[[  2.67   3.60  -0.93   3.51 -18.55  -7.92 -23.35   2.70]
 [ 12.54  13.74  18.01   7.67  20.95  13.55  22.22  20.26]
 [  6.64   6.95   2.15  14.71   4.93  10.98   4.57  -1.60]
 [ 19.91  10.61  12.89   3.13  15.84   4.66  16.83  13.85]
 [  4.61  14.23  22.48   9.96  10.05  20.07   8.84  27.75]
 [  4.38   6.67   2.15   6.73   2.17   1.63   0.01   3.50]]	-7.92

[[  3.6   0.0  12.7   6.1  -0.4   0.3  -0.1  11.6   2.3  -4.0  -4.4   6.5]
 [ -3.5   9.1  -2.2  13.0   6.1  -1.2  -5.2   7.7   0.6 -11.2  -9.2  19.0]
 [ 12.7   3.9  -6.1  -2.7   6.5  -1.5   2.3  -6.7  -8.9   7.6   3.0  -0.3]
 [ 10.5   4.0  -0.8  -7.8   5.6   4.6   1.1  -6.8  -0.1   7.8   6.7  -2.2]
 [ -2.2  19.5   4.1  18.5 -16.4  -4.3   8.0  15.2  -7.4  -6.2   3.3
    9.5]]	-4.0

[[  42.82  -17.29  -62.71    0.71  -33.83 -175.70  -61.83  -24.40  -31.37
   -13.40  -72.76   79.06   20.65  -90.35]
 [ -49.83   19.88  -15.10  -71.80  -32.65   66.42  -33.36  -84.12  -69.99
    -9.45 -130.56  113.05   -8.70  -48.13]
 [ -28.17  -66.23  -99.48   60.93 -185.95 -107.43  -34.74  -63.86 -128.65
   -63.26  -12.56  -21.32  -32.04  -75.44]
 [-105.94   -8.78  -42.54   53.28 -265.46  -60.31    1.01  -30.07 -193.21
    55.95    0.18  189.57  -24.10  -71.42]
 [   2.71   -1.54  -66.49  -13.67  -29.34   93.63  -24.83  -88.13   82.82
    32.20   67.12   -6.86  -28.71  -27.52]]	79.06

[[-0.26  0.82  0.79 -1.50  1.35  1.48 -0.91]
 [-1.81 -0.43 -0.54 -0.53 -1.65 -0.19 -1.43]
 [ 1.85  1.55  1.18  1.35  1.45 -0.79  0.78]
 [ 2.20 -0.99 -0.04  0.91 -1.30 -1.80 -1.25]
 [ 0.95  1.08 -1.84 -1.00  0.47  1.08  1.58]
 [-1.40 -1.46 -2.17 -1.06 -1.13 -0.12  0.18]]	1.35

[[ 1.2  0.3 -1.6  1.1 -1.3  1.0 -1.0  1.2 -0.4 -1.6]
 [ 0.2  1.0 -0.1 -0.3  0.7 -0.5 -1.4  0.3  1.0 -0.2]
 [-1.8 -0.9  1.1 -1.7  0.7 -1.5  0.6 -1.8 -0.2  1.1]
 [ 1.0  0.2 -1.4  0.9 -1.1  0.8 -0.9  1.1 -0.3 -1.5]
 [-0.8  0.3  0.8 -1.1  1.3 -1.3 -0.6 -0.7  0.8  0.6]
 [ 0.9  0.1 -1.4  0.8 -1.2  0.8 -0.8  0.9 -0.5 -1.3]
 [-1.1 -1.4  0.0 -0.7 -0.8 -0.4  0.8 -1.2 -1.2  0.1]
 [ 1.6  0.9 -1.6  1.2 -0.8  0.9 -1.6  1.7  0.1 -1.7]
 [ 0.1  1.0 -0.2 -0.2  0.3 -0.4 -1.5  0.2  0.7 -0.3]
 [-1.9 -1.1  1.1 -1.7  0.6 -1.5  0.8 -2.0 -0.4  1.2]
 [-1.0 -1.8 -0.1 -0.6 -0.8 -0.3  1.2 -1.1 -1.4  0.0]]	1.2
---
0.03,2.39,1.36,3.73
4.36,-0.77,3.61,1.15
5.75,-2.46,1.38,-1.97
: 1.38

3.45,-0.54,-4.20,-0.45,3.06,-0.87
-1.15,0.62,1.59,-0.50,3.93,5.29
-5.25,4.98,-4.86,1.69,-3.17,-1.34
: -4.86

1.86,-0.55,3.04,0.67
0.55,6.06,0.93,2.18
3.21,-4.30,0.96,0.66
: 0.96

2.77,-1.62,1.28,-2.62
4.09,-1.84,-0.82,-1.46
-3.16,0.96,-5.55,2.31
: -5.55

-2.82,-3.89,-4.53,-4.13,-3.28
-3.98,-3.05,-4.45,-3.38,-2.99
-5.36,-2.62,0.63,-4.08,0.27
: 0.63

-1.69,-0.51,-6.20,-2.13,-0.24,2.80
0.92,2.72,-0.84,0.66,0.55,2.41
4.51,0.01,5.06,1.64,2.36,-1.02
: 5.06

3.23,1.99,-5.40,3.77,-2.75
-0.16,0.97,-0.57,-0.34,0.42
1.29,-3.56,-3.71,-1.82,-4.01
: -3.71

1.55,-6.66,-3.41,-2.61,1.38,-2.35
-0.62,-2.84,1.39,3.35,0.68,0.36
1.43,5.36,0.39,1.81,2.14,-2.19
: 0.39
---
12	88	92	90	197	49 ans = 49

241	-194	184	851	669	263
225	-221	301	666	564	148
-621	131	881	250	412	486
ans = 263

-519	550	695	100	632	508 ans = 508

852	413	223	648	622	524	732 ans = 732

-190	-409	-83	-608	-318	-312
-96	48	81	-357	-360	-345
236	549	-99	-570	132	478
ans = -312

8467	1785	4045	3311	3894	5490
5297	8423	2133	2666	3599	4821
8880	1429	4089	3500	3806	5343
ans = 5490

7	2	0	1	9	6 ans = 6
---
[[-4.67  5.84 -6.46  6.24]
 [-2.60 -2.21  4.49 -2.45]
 [ 0.67 -4.62 -1.18  4.47]] | 5.84

[[ 3.69  2.85  3.54 -0.19  0.57]
 [ 1.64  6.69  2.29 -1.19  2.33]
 [ 3.94  2.10  3.44  0.48  2.01]] | 3.54

[[-1.17 -3.19 -1.49 -1.70  1.31  0.41 -2.72]
 [-3.33  0.71 -2.73 -4.19 -1.13  1.07  0.06]
 [ 2.70 -1.42  3.40  6.66 -0.06 -0.81  0.39]] | 1.31

[[-1.78 -3.24 -4.90 -1.75 -0.81 -0.62 -2.71]
 [ 4.22 -4.24 -1.44 -2.63 -2.37  4.62 -1.32]
 [ 3.68 -4.71 -1.80 -1.86 -1.95  4.44 -0.81]] | -0.81

[[ 2.03  0.93 -2.16 -2.51 -4.24  0.33]
 [-2.47  2.05  2.78  2.87  1.24  1.70]
 [-0.23  6.02  3.97  2.36 -0.57 -0.68]] | -2.51

[[-5.31  3.97  4.08 -2.16]
 [ 4.54 -2.65 -4.84  6.51]
 [-1.43 -0.57  3.56  1.46]] | 3.97
---
[1.39, -3.24, -0.62, -2.33, 4.82, 4.70] -> -2.33
[1.86, -6.67, 2.99, 1.71, 1.18] -> 2.99
[6.58, -0.17, -1.11, -1.91] -> -0.17
[-2.12, -2.41, 3.23, -5.80] -> -2.41
[5.20, 0.57, 0.79, 0.93, -0.80] -> 0.79
[-1.64, -6.34, 0.59, 0.69, 1.52, 1.34] -> 0.69
